Here is a tiny trained network, its code and every weight. The questions are about switching its units off for an input and a target symbol, where a switched-off unit gives its printed mean instead of its output.

import numpy as np


def w(rows, s, z=0):
    codes = np.array(rows[::2]) - 128.0
    scale = np.full(codes.shape[1], s)
    scale[-1] = z or s
    return codes * scale


def norm(h):
    return h / np.sqrt((h * h).mean(-1, keepdims=True) + 1e-5)


def softmax(a):
    e = np.exp(a - a.max(-1, keepdims=True))
    return e / e.sum(-1, keepdims=True)


def log_softmax(a):
    a = a - a.max(-1, keepdims=True)
    return a - np.log(np.exp(a).sum(-1, keepdims=True))


def net(x, mask):
    ids = ['βδεζηθλμπστψ'.index(c) for c in x.split()]
    T = len(ids)
    res = E[ids] + P[:T]
    u = 0
    for l in range(2):
        r = norm(res)
        for j in range(3):
            rows = slice(3 * j, 3 * j + 3)
            q, k, v = (r @ M[l][rows].T for M in (Q, K, V))
            z = softmax(np.where(np.tri(T) > 0, q @ k.T / 3**0.5, -1e9)) @ v
            o = O[l][rows]
            res = res + np.where(mask[u + j], z, o[:, -1]) @ o[:, :-1]
        u += 3
    return log_softmax(norm(res)[-1] @ U[:, :-1].T + U[:, -1])


Q, K, V, O = {}, {}, {}, {}
E = w([
[155,67,140,137,102,132],'β',
[43,67,61,141,155,139],'δ',
[160,76,128,151,118,110],'ε',
[175,81,166,131,120,116],'ζ',
[164,175,94,108,69,197],'η',
[229,252,211,242,85,181],'θ',
[94,163,181,104,179,215],'λ',
[134,104,146,141,128,81],'μ',
[164,132,102,200,174,195],'π',
[130,88,157,149,88,85],'σ',
[154,78,134,109,139,124],'τ',
[140,75,149,124,108,99],'ψ',
],0.025)
P = w([
[104,239,60,85,118,149],'0',
[45,107,159,217,62,150],'1',
[62,94,169,203,40,166],'2',
[92,74,170,185,38,166],'3',
[89,46,174,171,31,160],'4',
[103,30,154,166,3,151],'5',
],0.011)
Q[0] = w([
[58,145,79,154,178,188],'0.h0',
[50,91,193,55,172,129],'0.h0',
[152,19,177,94,163,31],'0.h0',
[150,115,192,160,181,65],'0.h1',
[23,136,129,139,172,147],'0.h1',
[168,2,175,54,109,30],'0.h1',
[87,9,215,114,102,87],'0.h2',
[207,205,164,124,14,156],'0.h2',
[98,66,84,73,62,16],'0.h2',
],0.04)
K[0] = w([
[79,92,206,201,139,219],'0.h0',
[116,135,207,68,171,114],'0.h0',
[177,172,126,71,217,39],'0.h0',
[166,185,119,101,87,96],'0.h1',
[121,90,61,155,112,138],'0.h1',
[119,156,120,1,118,25],'0.h1',
[153,204,70,54,194,20],'0.h2',
[133,210,165,108,36,193],'0.h2',
[174,134,72,81,84,39],'0.h2',
],0.042)
V[0] = w([
[136,169,149,91,150,63],'0.h0',
[110,119,199,110,84,160],'0.h0',
[170,89,68,125,102,147],'0.h0',
[200,106,37,169,175,125],'0.h1',
[161,81,66,203,117,141],'0.h1',
[68,140,80,119,126,117],'0.h1',
[175,151,157,111,112,60],'0.h2',
[146,69,87,119,115,112],'0.h2',
[104,55,232,2,95,131],'0.h2',
],0.023)
O[0] = w([
[112,153,102,191,142,40,2],'0.h0',
[81,139,168,108,48,140,210],'0.h0',
[222,93,81,134,118,172,164],'0.h0',
[235,97,89,149,206,196,97],'0.h1',
[214,79,166,29,161,193,204],'0.h1',
[76,94,91,163,147,154,116],'0.h1',
[149,145,44,193,146,38,28],'0.h2',
[119,114,53,174,129,147,27],'0.h2',
[17,162,132,252,81,120,2],'0.h2',
],0.015,0.0093)
Q[1] = w([
[190,71,57,110,101,74],'1.h0',
[71,129,87,132,159,154],'1.h0',
[122,28,171,143,121,11],'1.h0',
[198,254,152,155,53,163],'1.h1',
[128,252,100,57,175,169],'1.h1',
[67,155,136,165,169,135],'1.h1',
[122,19,61,94,136,67],'1.h2',
[122,73,156,179,83,29],'1.h2',
[233,108,151,157,159,81],'1.h2',
],0.048)
K[1] = w([
[236,149,61,137,124,157],'1.h0',
[121,111,142,198,111,134],'1.h0',
[142,242,78,141,189,100],'1.h0',
[236,168,254,157,116,102],'1.h1',
[186,32,230,113,106,103],'1.h1',
[83,125,158,173,132,131],'1.h1',
[85,53,91,112,199,88],'1.h2',
[73,170,86,121,178,43],'1.h2',
[205,121,107,109,168,62],'1.h2',
],0.049)
V[1] = w([
[98,159,164,187,157,171],'1.h0',
[148,177,158,160,176,190],'1.h0',
[96,91,139,145,103,101],'1.h0',
[83,92,134,110,154,105],'1.h1',
[95,201,102,122,154,172],'1.h1',
[146,164,195,214,100,175],'1.h1',
[109,2,153,107,147,94],'1.h2',
[181,145,204,173,144,68],'1.h2',
[86,84,142,134,239,101],'1.h2',
],0.044)
O[1] = w([
[46,152,163,45,157,147,106],'1.h0',
[41,196,135,91,137,102,176],'1.h0',
[128,77,164,92,129,169,79],'1.h0',
[108,40,121,136,121,122,87],'1.h1',
[90,170,55,143,154,124,100],'1.h1',
[218,171,96,200,168,73,110],'1.h1',
[71,111,56,214,147,12,161],'1.h2',
[206,231,196,163,133,81,81],'1.h2',
[78,125,140,203,251,84,9],'1.h2',
],0.024,0.015)
U = w([
[121,139,44,94,65,190,3],'β',
[80,63,85,137,170,157,140],'δ',
[181,86,122,106,231,193,117],'ε',
[180,188,155,137,133,127,189],'ζ',
[98,144,90,140,82,69,202],'η',
[134,94,172,88,89,1,37],'θ',
[42,180,162,95,128,108,174],'λ',
[137,92,189,168,195,104,229],'μ',
[145,75,141,38,154,58,41],'π',
[150,40,183,173,72,112,22],'σ',
[117,175,101,159,186,206,169],'τ',
[104,135,136,216,88,190,121],'ψ',
],0.019,0.0069)

Each question gives the input, a string of symbols that net reads in full, and the target symbol t.
The units are the heads (3 rows each of Q, K, V and O). Each row of codes is followed by its name. A weight is (code - 128) times the scale printed after its matrix; where a second scale follows, it is the last column's (O and U).
mask holds one flag per head, layer by layer. A switched-off head (its flag False) gives its mean, the last column of its rows in O, instead of its output. The means were averaged over made-up inputs and are rounded, as every weight is.
A unit's drop is (log p(t) with every unit on - log p(t) with that unit switched off) / (log p(t) with every unit on - log p(t) with every unit switched off).
The circuit of an input: a set's keep is (log p(t) with only the set's units on - log p(t) with every unit switched off) / (log p(t) with every unit on - log p(t) with every unit switched off). Starting from all 6 units, units are removed one at a time, each time the one whose removal leaves the highest keep (on an exact tie, the one counted first), for as long as the keep stays at least 0.8.
units of the circuit, in order: the units of the circuit, biggest drop first
unit that matters most: the unit with the biggest drop
which heads matter: for each layer, one digit per head in row order, 1 if its drop is at least 0.15 and else 0, layers parted by /
drop of u: that unit's drop, to one decimal
input δ λ σ β, target δ: units of the circuit, in order : [1.h2; 0.h1]
input π η η μ, target π: unit that matters most : 0.h2
input μ η θ ε, target μ: units of the circuit, in order : [1.h2; 0.h0]
input ε δ σ, target ε: which heads matter : 110 / 000
input δ λ μ, target δ: which heads matter : 000 / 001
input δ β θ λ, target λ: which heads matter : 001 / 100
input τ μ λ λ θ, target ζ: which heads matter : 000 / 010
input θ η δ δ λ ψ, target θ: units of the circuit, in order : [0.h2; 1.h2]
input π λ ζ, target π: units of the circuit, in order : [0.h2; 1.h2]
input θ ψ τ, target θ: which heads matter : 001 / 011
input μ η β, target μ: which heads matter : 100 / 001
input ζ ζ ψ ζ, target ζ: which heads matter : 000 / 001
input λ η λ η, target λ: which heads matter : 011 / 100
input θ μ θ θ ψ π, target ε: which heads matter : 010 / 000
input σ ζ η μ ζ, target σ: units of the circuit, in order : [1.h0; 0.h1]
input ζ μ ζ λ δ μ, target ζ: which heads matter : 000 / 001
input η μ η λ β, target η: units of the circuit, in order : [1.h2]
input π λ β, target π: which heads matter : 101 / 010
input η η ε μ, target η: units of the circuit, in order : [1.h2; 1.h0]
input ε η μ η τ, target ε: units of the circuit, in order : [0.h1]
input μ θ λ ψ, target μ: drop of 0.h0 : 0.7
input ε η μ ψ, target ε: drop of 1.h0 : 0.0
input η μ η σ σ, target η: drop of 1.h2 : 0.5
input θ σ β ε, target θ: drop of 0.h2 : 2.0
